1: [ -5   2 -26 -26  -3  -7  15 -10  18  -6  -9   0   3   3   3  -1 -18   2
  -2   9 -42   3   2  -3 -20   9  12  12  -6  11  21   5   6 -11]
2: [-15  -5 -20   6   1  -1  28   6  -2   9 -13  28 -11 -43   8  -8   2   6
 -49  33 -26  -2  30  27  -7  -2  12  12  38 -22  63   4   0 -51]
3: [ 10  22   1 -26   2 -15  -9 -21   3  18 -17  -2   3 -18  10   1 -30   2
  -8   5   0  20   1   4 -21  -8   0 -12   4  -5  28   7   0 -15]
4: [-13 -28 -10  21  -9   5 -22  24  -6 -15  21 -15 -20  20   2   1 -10   0
  20  -9  -4   2  18   1  27 -10 -11  -5  26  -5 -14  14 -10  13]	1 3
5: [-16 -19 -38  20  -5  13  21  -1  11 -12  18  -6  -5 -23  -6   3  22  12
 -22  13 -29   6  -3   3   8   6   2  -7  28 -30  29   5   3 -21]	2 1
6: [ -4 -15 -40  -9  -5  19   1  14  -1  -3  18 -17   2  -7  -7   2  27  13
  -2   3   2   6  -6 -15  26   1 -11 -24  29 -17 -24  -3  -7  -5]	5 4
7: [ 13   0  -3 -46  -2   0 -20  -6 -13  13  -6  20   2  -1   8  -7 -35  -3
  18  18  30   8   4  -2 -22 -10   1 -10  -2  11  36   3 -12 -16]	3 1
8: [  9  -7  -3 -44   2 -15   4  25 -30   2 -13  20   4  15   0 -10  23   2
  -4  -7  11 -32  15   3  11  13  -5  20   2  20  17  -9 -12 -27]	7 1
9: [  9   4   5  28   0 -16 -15   7   9   1   3 -34  -9  15   7   8 -21   1
   1 -21  -5  17  10   0  18 -10  -7 -12  14  -1 -38  13   1  22]	4 6
10: [ -9 -32 -25  16 -10   8   6   5  -4 -21  27  -7 -14   5  -3  -4   9   7
  -4  -1 -22   7  -8   3  11   9  -3  -4  26 -15   7  13  -5 -26]	5 6
11: [ -6   2  -2  20   0  -7   9  -3   9 -14  -3   0  -3   3   0   2   0  -2
  -1  -9 -23  -5   2   6  -5   5   3  17  -6   3   0   3   6   6]	1 10
12: [-10 -31  -3  11  -8  17   2   6 -20 -29  26  24  -6   3 -12  -8  35   0
  15  -2   8 -15 -15   7   3  18  -6   9   5  -5   7   4 -10  -7]	10 11
13: [  0 -22   5 -22  -6  23   5  19 -31  -4  18  38  -1   8  -5 -17  27  -3
  -4  15  26 -16 -12   4  -2  16   5   7  -7  13  21  -5 -10 -28]	12 8
